Each row has a name. After each piece below comes the name of the row it's from, unless a question asks for something else. Each question is about the rows just above it. Some pieces are copies with a little noise. Places in a row count from 0.

[159 124 117 126 129 107 130]  dedu
[172 101 167 103 124 180 173]  nibo
[174 133 202 133 171 178  85]  sadu
[106 127 138 119  91 136 122]  Rin
q: [175 134 201 133 170 179  84] => sadu
q: [158 124 117 126 130 108 130] => dedu
Shuffled Rin with one entry gone: [119 106 136 127  91 122], missing => [138]
Row and place where [103 124 180] starts: => nibo, 3
Put [173 172 124 180 167 101 103] back in order: which row is it? => nibo
Shuffled nibo with one entry gone: [173 167 180 103 101 124], missing => [172]

[121 126 124 134 157 157 106 140 156 135 116  97 119 152 112 114 157  97
 125 162 176  81 159 218 117 123  99 154 137 125 134]  Rom
[133 113 103 160 141 161 118 158 158 121 112 107  93 108  97 114 163 121
 120 148 154  85 189 213 140 120 111 134 136  85 118]  bepe
[129 113 103 160 141 161 118 158 158 121 112 107  93 108  97 114 163 121
 120 148 147  85 189 213 140 120 111 134 136  85 118]  Kad
q: [134 113 102 161 142 160 119 157 158 122 111 108  93 108  97 115 163 123
 120 149 154  85 189 213 140 119 110 133 135  87 118] => bepe
Shuffled Kad with one entry gone: [ 85 160 111 113 161 103 147 114 121  85 158 213 120 136 118  97 189 140
 118 120 112  93 107 158 121 163 108 129 141 134], missing => [148]

[ 77  72  78 211 137 159 108  54  84 177 122 115] = Siv
[159 211 108  72  77 122  78  85  54 177 115 137] = Vali
[ 77  70 110 212 137 160 107  53  83 179 121 115] = Goli
[ 79  84 186 122 110 101 198 179 170  51 172 132] = roke
[113 155 107  72 108 105 213 162 163  48 186 127] = peno
Put [213 162 163  48 186 127 113 155 107  72 108 105] back in order: which row is it? => peno
Shuffled peno with one entry gone: [ 72 105 213 162  48 108 186 113 107 127 155], missing => [163]
Siv without one entry, shuffled: [177  54 211  72  78 159 137 115 108  84 122]. Gone: => [77]
[211 108  72  77] begins in row and place => Vali, 1
Shuffled Goli with one entry gone: [115 160  77  70 137  83 121 107 179  53 110], missing => [212]
[ 72 159 177 108  77  84  54 211  78 137 115 122] is which row reordered? => Siv

[ 85 174 107 115  98 190  91 172 102 132 135 143 122 111 117 150 114]  nokaz
[151 170 137 141 137 122 146 144  84 146 102 114 167 152 100 119 146]  Tutol
[ 77 172  92 121  97 169 103 165 119 144 138 124 130 120 108 131 118]  nufo
[194 166 159 130 156 113 177 147  85 167  85 114 169 161 109 111 172]  bonap
[103 120 116  93 107 164  93 154 131 107 142 156  74 104 156 140  89]  Sabov
[ 79 174  98  84  99 183 100 174 110 122 127 148  94 104 120 141  84]  gemo
[ 99 123 102 175 112 200  96 153 114 127 139 135 111 127 132 127 123]  gur
[130 138 134 115 129 124 134 138 124 122 125 134 114 127 133 136 121]  zufit
[ 77 176 105  96 104 191  73 172 121 132 141 133  96 112 126 139  97]  muk
[131 130 152  86 131 172 117 162 114 131 116 161  85 119 136 142  95]  sud
[115 207  99 123 102 175 112 200  96 153 114 127 138 115 116 139 117]  meni
Where does [104 120] start? Give its row and place. => gemo, 13
Where does [ 99 123 102 175 112 200  96 153 114 127 138] start? Give its row and place. => meni, 2
q: [ 99 123 101 175 111 199  96 154 114 128 138 135 111 127 131 126 124] => gur

[ 82 109 120 205  88 112 116 150  94] = sako
[ 88  94 116 120 149  82 109 205 112] = nufu
[153 154 142 197  82 110 120 161 125] = salek
[114 141  94 177 122 115 113 131  62] = getul
Where does [ 82 110 120] start? Give its row and place. => salek, 4
q: [114 141  94 178 121 115 113 132  61] => getul
Which entry of nufu is missing from [109 120  88 149 205 112  94 116]? => [82]
Shuffled sako with one entry gone: [ 94  88 109 150 205  82 116 112], missing => [120]
[ 82  88  94 109 112 116 120 150 205] is which row reordered? => sako
[ 94 177 122 115 113 131] begins in row and place => getul, 2

[148  71 146 143 168 140  92  73 129 139 119 139  85 136 135 148  81 175
 146 147 173 173 155  70 144 153 165 146 131  78 103  73] : Vus
[144 134 163  88 131 131 128 122 129 150 152 170 146 165 120 121 148 147
 131 119 101 153 146 138  84 161 118 162 144 114 170 120] : lum
[153 147 124 103 130 116 120  70 171 109 201 140 106 112 102 108 172 137
 105 150 127 129 142 108 136 165 124 119 173  63 123  72] : runu
[140 162 176 147 128 105 126 120  92 162 167 190 144 184  88 148 181 130
 154  58  81 143  86 144  70  98  98 170 105 107 178 113] : vel
[182 130 120  91  93 189 172 139  94 119 131 119 148 122 180 107 113 101
 114 112 156 111 105 132 123 106 175 120 109 143 136 142] : Gib
[ 85  85 109 110 112 158 119 131  99  90 145 136 100 124 113 137 141 141
 111 119 140  85 110 164 102 165  81 108  91 109 166 138] : zop
[158 162 116 144  87 151 171 142  86 120 152 117 142 121 143 122 153  75
 123  87 137  88  67 140 124  62 150 115  95 141 127 143] : gem
[136 158  85 145 110 124 137 112 138  85 165  99 109  81 119 108 164 102
 100 140 141  91 110 119 166 113 130  85 141 109  90 111] : nar
nar without one entry, shuffled: [111 124 136 166  85 164  90 145 112 109 141 165 138 158 102 100 109 130
  85  99 113  85 119 119 110 140 141  81 108 110  91]. Gone: => [137]
q: [136 158  84 145 111 123 137 112 137  85 165  99 109  82 119 108 164 102
 101 140 141  91 111 119 166 114 131  85 140 109  91 111] => nar
Which row holds these entries in another order? [124 109 130 141 165 102  85 110  91 111 145  99 138 136 141 166  85 108
 112 140 119  90  85 100 109 110 158 137 164 119 113  81] => nar
[111  90 109 141  85 130 113 166 119 110  91 141 140 100 102 164 108 119
  81 109  99 165  85 138 112 137 124 110 145  85 158 136] is which row reordered? => nar
q: [158 161 116 144  87 151 171 142  86 120 152 117 141 121 143 122 153  75
 123  86 137  87  67 140 124  63 151 115  96 141 127 143] => gem
q: [153 148 125 104 129 116 121  71 170 110 201 139 107 112 102 107 172 137
 106 149 127 129 143 109 136 165 124 120 172  63 124  74] => runu
Vus without one entry, shuffled: [ 81 148  92 146 146 140 135 153  78  73 173 144 147 155 146  85 103 165
 139 143  73  70 119  71 139 173 129 148 136 168 175]. Gone: => [131]

[137 122 131 136 146] = Leli
[134 133 138 125 143] = Domaf
[131 136 128 133 130] = Tov
[163 135 151 140 157] = bomik
[158 114 164  84 203] = Gez
[ 92 111 128  92 108] = sif
[115 131 125 136 115] = Lumu
[163 135 151 189 188] = repid
[156 129 131 154 144] = Rig
[130 129 130 133 128] = zigo
[124 126 115 135 114] = givu
Which entry of Domaf is missing from [134 138 143 133]? => [125]
Where does [133 138 125 143] start? Give its row and place. => Domaf, 1
[130 133 128] begins in row and place => zigo, 2
q: [130 129 130 133 128] => zigo
[134 133 138] begins in row and place => Domaf, 0

[111 136 146 182 189 198 180 110]  sazen
[ 95 189 190  58 196 188 185 113]  naka
[ 69 182 106 108 108 149 139  79]  torap
[ 68  68 198 111  69  51 199  55]  Moda
[ 95  77  89  94 174 138 140 157]  rok
[187 104 114 127  95 182 102  64]  bizi
[ 88 172 153  60 119 151 191 167]  pofe
Shuffled Moda with one entry gone: [ 68  51 199  68  69  55 111], missing => [198]
Which row holds these entries in another order? [167 191 151 119  60 153 172  88] => pofe
Put [ 69  51 199 111 198  68  68  55] back in order: which row is it? => Moda
[149 139  79  69 182 106 108 108] is which row reordered? => torap

[143  91 131  69 141 151 173  96 132 118 143 128 120 147 149]  ralo
[157 149 154  83 169 149 117  86 115 132 139  63 166  95 194]  Nog
[149  97 133 105 149 154 169 144 123 108 132  95  90 155 168]  Nopa
[149 179 182 115 172 122 116  68  57 184 176 108  72 117 126]  vosav
q: [152  96 134 104 149 153 169 144 122 109 135  95  91 152 167] => Nopa
q: [149 179 181 115 172 122 116  68  57 184 176 109  71 116 126] => vosav
Which row holds these entries in another order? [194  95 166  63 139 132 115  86 117 149 169  83 154 149 157] => Nog

[123 145 123 115 120 133 116 123 146 127  93 194  70 114  88 137 166 135
 157 189 121 121 154 171 125 103 160 133 127 157 145 105 147 142 156 120
 148 102 155  96 111 118 141] -> podi
[151 166 138 135  96 121 122 139 134 124  86 166  90 115  97 128 133 140
 152 154 113 130 146 157 126  91 164 157 148 186 138 121 144 159 148 125
 140  96 150  94 127 108 158] -> Puf
[123 136 117 116 120 144  96 106 153 127  96 196  73 113  98 141 176 139
 150 177 135 122 144 168 114 122 159 115 103 141 141 102 149 126 166 111
 149 121 146 118 112 134 144] -> bula
[132 148 119 124 125 146 101 109 144 122 112 191  78 116 114 128 179 148
 151 165 138 135 141 167 117 123 167  92  95 136 145 102 139 119 160 114
 146 119 154 115 107 129 131] -> Daz
[134 131 119 124 111 132 119 131 143 125  88 184  68 115  90 135 158 142
 160 163 119 127 143 154 123  97 155 136 133 174 147 111 147 157 155 120
 149 105 158 118 121 119 149] -> Sedif
[ 93 160 154 156 142 148 121 127 133 116 171 194 121 111 145  70 137 123
 125 120 119 133 120 155 115  88 166 145 103 135 189 105 127 157 114 141
 102 123 123 146 147  96 157] -> guril
[130 136 129 131 103 130 121 136 133 129  93 173  75 128  81 128 144 138
 164 173 121 129 146 157 127  90 167 149 139 175 144 115 151 162 145 129
 151  94 156  95 128 112 139] -> mut
[123 136 123 115 120 133 116 127 146 127  93 197  70 114  88 137 166 135
 157 172 121 128 154 171 125 103 160 133 127 157 145 105 147 142 156 120
 148 102 155  96 111 118 141] -> voto
bula without one entry, shuffled: [121 126 146 139 118 149  96 144 176 196 113 141 149 144 153 103 102 135
 123 116  96 111 120 166  98 122 168 127 177 117 141 134 106 122 115 150
 136 144 141 114 112 159]. Gone: => [73]
Shuffled podi with one entry gone: [147 194 171 123 121 157 160  93 123 127 114  88 155 157 118 142  70 135
  96 127 166 120 145 148 102 103 121 145 137 154 133 123 111 116 189 133
 105 141 125 146 120 115], missing => [156]
[151 165 138 135] begins in row and place => Daz, 18
Which row holds these entries in another order? [146 116  78 109 167 138 148 119 151 148 128 122  92 107 129 146 132 114
 191 154 124  95 160 114 145 119 125 144 139 135 119 179 123 165 101 136
 112 117 115 167 102 131 141] => Daz
Sedif without one entry, shuffled: [135  97 111 154 131 157 115 119 155  90 136 142 131 105 160  88 149 124
 149  68 119 158 125 134 158 120 111 155 123 133 127 118 121 143 143 119
 147 184 147 174 163 119]. Gone: => [132]
Put [ 68  88  90  97 105 111 111 115 118 119 119 119 119 120 121 123 124 125
 127 131 131 132 133 134 135 136 142 143 143 147 147 149 149 154 155 155
 157 158 158 160 163 174 184] back in order: which row is it? => Sedif
[135 157 189 121 121 154 171 125 103 160 133 127 157 145 105 147 142 156
 120 148 102 155  96 111 118 141 123 145 123 115 120 133 116 123 146 127
  93 194  70 114  88 137 166] is which row reordered? => podi

